Here is a tiny trained network, its code and every weight. The questions are about switching its units off for an input and a class, where a switched-off unit gives its printed mean instead of its output.

import numpy as np


def w(rows, s, z=0):
    codes = np.array(rows[::2]) - 128.0
    scale = np.full(codes.shape[1], s)
    scale[-1] = z or s
    return codes * scale


def norm(h):
    return h / np.sqrt((h * h).mean(-1, keepdims=True) + 1e-5)


def f(y):
    return y / 2 * (1 + np.tanh(0.7978845608 * (y + 0.044715 * y**3)))


def log_softmax(a):
    a = a - a.max(-1, keepdims=True)
    return a - np.log(np.exp(a).sum(-1, keepdims=True))


def net(x, mask):
    res = np.array(x, float).reshape(1, 5) / 4 @ E
    u = 0
    for l in range(3):
        y = f(norm(res) @ A[l][:, :-1].T + A[l][:, -1])
        res = res + np.where(mask[u : u + 11], y, B[l][:, -1]) @ B[l][:, :-1]
        u += 11
    return log_softmax(norm(res)[-1] @ U[:, :-1].T + U[:, -1])


A, B = {}, {}
E = w([
[118,146,106,83,155,124,127,132,158,214],'x0',
[129,172,205,102,156,130,84,193,113,117],'x1',
[94,120,86,131,254,134,121,143,121,80],'x2',
[148,126,109,130,126,137,137,128,107,133],'x3',
[209,123,173,117,183,148,115,42,156,135],'x4',
],0.0096)
A[0] = w([
[124,148,158,100,128,129,191,124,109,129,48],'L0N1',
[162,162,172,161,63,117,154,129,130,180,82],'L0N2',
[129,200,157,183,47,118,140,78,134,170,94],'L0N3',
[145,95,153,142,126,65,147,106,63,134,91],'L0N4',
[166,231,180,43,107,160,76,199,71,85,59],'L0N5',
[129,193,74,148,137,178,90,144,187,255,3],'L0N6',
[130,124,186,199,97,157,172,113,108,48,59],'L0N7',
[131,173,173,71,153,183,72,170,71,145,101],'L0N8',
[74,200,79,152,89,154,153,182,118,174,89],'L0N9',
[114,86,147,128,96,114,72,113,64,76,105],'L0N10',
[98,123,63,190,101,54,196,26,147,153,107],'L0N11',
],0.0076,0.0038)
B[0] = w([
[149,113,185,98,157,136,116,130,144,134,104],'L0N1',
[103,45,141,133,140,183,95,150,176,149,190],'L0N2',
[130,76,188,162,172,209,158,194,80,132,201],'L0N3',
[106,129,182,101,115,118,110,101,73,129,125],'L0N4',
[108,162,168,224,158,47,123,94,72,223,249],'L0N5',
[99,185,125,74,98,179,78,109,52,98,197],'L0N6',
[91,186,79,54,101,151,72,44,78,74,201],'L0N7',
[93,184,130,186,118,63,126,86,139,106,219],'L0N8',
[113,98,123,78,112,94,175,158,135,81,211],'L0N9',
[123,119,95,110,91,139,151,96,117,27,168],'L0N10',
[87,189,157,217,145,1,82,72,117,170,252],'L0N11',
],0.008,0.0045)
A[1] = w([
[200,154,130,86,188,175,99,64,178,138,91],'L1N1',
[53,152,117,88,141,160,134,117,145,215,77],'L1N2',
[91,138,92,126,179,161,108,128,149,68,46],'L1N3',
[105,123,79,105,139,110,133,171,162,121,69],'L1N4',
[135,114,66,163,254,86,113,146,123,118,88],'L1N5',
[121,173,109,54,147,122,117,131,136,185,4],'L1N6',
[204,165,175,163,144,139,134,62,167,145,140],'L1N7',
[108,79,88,169,155,150,138,108,131,174,123],'L1N8',
[133,168,86,139,171,116,133,127,130,104,94],'L1N9',
[121,71,114,126,67,136,117,94,131,162,113],'L1N10',
[140,199,155,159,62,112,150,133,129,135,81],'L1N11',
],0.0095,0.0028)
B[1] = w([
[113,110,59,122,75,104,184,204,113,37,193],'L1N1',
[139,159,134,88,72,157,99,49,129,57,185],'L1N2',
[195,120,165,150,169,254,158,100,153,143,174],'L1N3',
[128,109,103,81,136,153,181,163,132,115,144],'L1N4',
[160,86,169,141,132,156,87,145,149,211,253],'L1N5',
[160,198,140,52,108,175,24,71,66,138,153],'L1N6',
[117,130,97,59,134,51,166,230,148,120,205],'L1N7',
[90,183,172,137,169,146,98,118,150,134,162],'L1N8',
[105,74,212,153,80,183,143,131,109,161,179],'L1N9',
[115,107,171,122,235,133,51,164,142,165,153],'L1N10',
[144,98,112,130,185,129,149,116,129,163,166],'L1N11',
],0.0082,0.0074)
A[2] = w([
[131,188,170,78,168,114,126,127,85,90,180],'L2N1',
[224,132,143,129,118,131,155,115,102,123,99],'L2N2',
[111,173,94,37,91,136,58,105,106,122,1],'L2N3',
[175,82,98,128,143,68,151,165,143,61,254],'L2N4',
[131,147,145,123,79,165,80,80,78,32,89],'L2N5',
[112,142,154,112,154,227,140,142,160,198,164],'L2N6',
[49,101,91,76,111,84,255,214,114,83,8],'L2N7',
[201,176,191,125,71,117,114,172,121,136,82],'L2N8',
[126,111,162,137,82,112,127,155,94,127,114],'L2N9',
[110,128,41,161,126,97,182,16,174,179,103],'L2N10',
[164,37,213,104,53,178,74,153,159,154,95],'L2N11',
],0.0093,0.0024)
B[2] = w([
[103,150,155,149,11,116,118,101,120,123,224],'L2N1',
[137,206,124,163,91,111,177,204,207,105,129],'L2N2',
[228,156,131,107,101,203,114,47,82,17,223],'L2N3',
[87,148,69,19,72,102,121,165,142,170,193],'L2N4',
[210,185,130,18,58,255,67,43,85,170,253],'L2N5',
[179,53,109,200,67,166,222,91,106,85,245],'L2N6',
[246,146,95,7,164,39,179,161,246,43,229],'L2N7',
[33,99,56,191,206,110,106,112,143,67,170],'L2N8',
[176,142,96,154,225,207,79,64,234,179,177],'L2N9',
[122,179,234,189,87,75,57,141,119,160,200],'L2N10',
[132,48,38,172,163,231,238,138,104,145,233],'L2N11',
],0.0063,0.0049)
U = w([
[101,155,165,201,145,32,68,89,93,180,252],'0',
[133,24,113,158,174,248,160,139,119,169,41],'1',
[150,173,114,64,74,191,82,41,72,93,80],'2',
[143,122,79,50,127,60,134,171,179,110,126],'3',
],0.015,0.0016)

Each question gives the input, the list of numbers given to net, and the class t.
The units are the neurons (one row each of A and B). Each row of codes is followed by its name. A weight is (code - 128) times the scale printed after its matrix; where a second scale follows, it is the last column's (A, B and U).
mask holds one flag per neuron, layer by layer. A switched-off neuron (its flag False) gives its mean, the last column of its row in B, instead of its output. The means were averaged over made-up inputs and are rounded, as every weight is.
A unit's drop is (log p(t) with every unit on - log p(t) with that unit switched off) / (log p(t) with every unit on - log p(t) with every unit switched off).
The circuit of an input: a set's keep is (log p(t) with only the set's units on - log p(t) with every unit switched off) / (log p(t) with every unit on - log p(t) with every unit switched off). Starting from the 12 units with the biggest drops (on a tie, the unit counted first), units are removed one at a time, each time the one whose removal leaves the highest keep (on an exact tie, the one counted first), for as long as the keep stays at least 0.8.
circuit, biggest first: the units of the circuit, biggest drop first
top k neurons: the k neurons with the biggest drops, biggest first
k most important neurons of layer l: the k neurons of layer l with the biggest drops, biggest first
drop of u: that unit's drop, to one decimal
input [-5,-5,-5,-3,3], class 0: top 3 neurons : L0N11, L1N5, L1N9
input [-8,8,2,5,-5], class 0: circuit, biggest first : L0N5
input [-5,-2,-7,0,6], class 1: 2 most important neurons of layer 0 : L0N3, L0N2
input [7,8,-4,-2,7], class 0: 2 most important neurons of layer 0 : L0N5, L0N8
input [2,-8,3,-8,-8], class 0: top 2 neurons : L0N11, L2N10
input [8,-8,-2,-7,-5], class 0: top 3 neurons : L0N11, L2N10, L0N7
input [2,-3,-6,-1,-6], class 1: 3 most important neurons of layer 0 : L0N2, L0N3, L0N8
input [-5,5,6,6,6], class 1: top 4 neurons : L1N5, L0N11, L1N9, L1N3
input [-3,-2,5,-6,-6], class 3: top 2 neurons : L2N7, L0N9
input [7,-2,-5,7,-8], class 3: top 3 neurons : L0N9, L2N7, L0N7
input [-4,-1,-6,-6,-8], class 3: top 3 neurons : L2N7, L1N5, L0N9
input [7,6,3,5,-6], class 2: top 4 neurons : L0N11, L0N6, L1N2, L1N6
input [5,5,-4,7,-8], class 3: top 2 neurons : L0N9, L2N7
input [1,-8,8,6,3], class 0: top 2 neurons : L0N11, L2N10
input [4,3,0,7,-5], class 3: top 4 neurons : L0N9, L2N7, L0N7, L0N8
input [-6,-6,-3,8,0], class 0: circuit, biggest first : L0N11
input [-1,8,8,-2,-6], class 0: top 4 neurons : L0N5, L0N8, L2N11, L0N2
input [-1,-4,3,6,5], class 3: top 3 neurons : L1N7, L0N5, L1N1
input [0,1,-4,2,-5], class 3: top 2 neurons : L0N9, L2N7
input [3,-1,-3,2,1], class 1: circuit, biggest first : L2N11
input [-2,7,-1,-2,6], class 0: top 2 neurons : L0N5, L0N8
input [7,-2,6,4,-3], class 2: 2 most important neurons of layer 0 : L0N6, L0N3
input [1,4,5,-7,1], class 1: 2 most important neurons of layer 1 : L1N5, L1N9
input [7,-1,-8,5,-1], class 1: drop of L2N6 : 0.0
input [1,5,-3,0,2], class 0: drop of L0N5 : 0.3
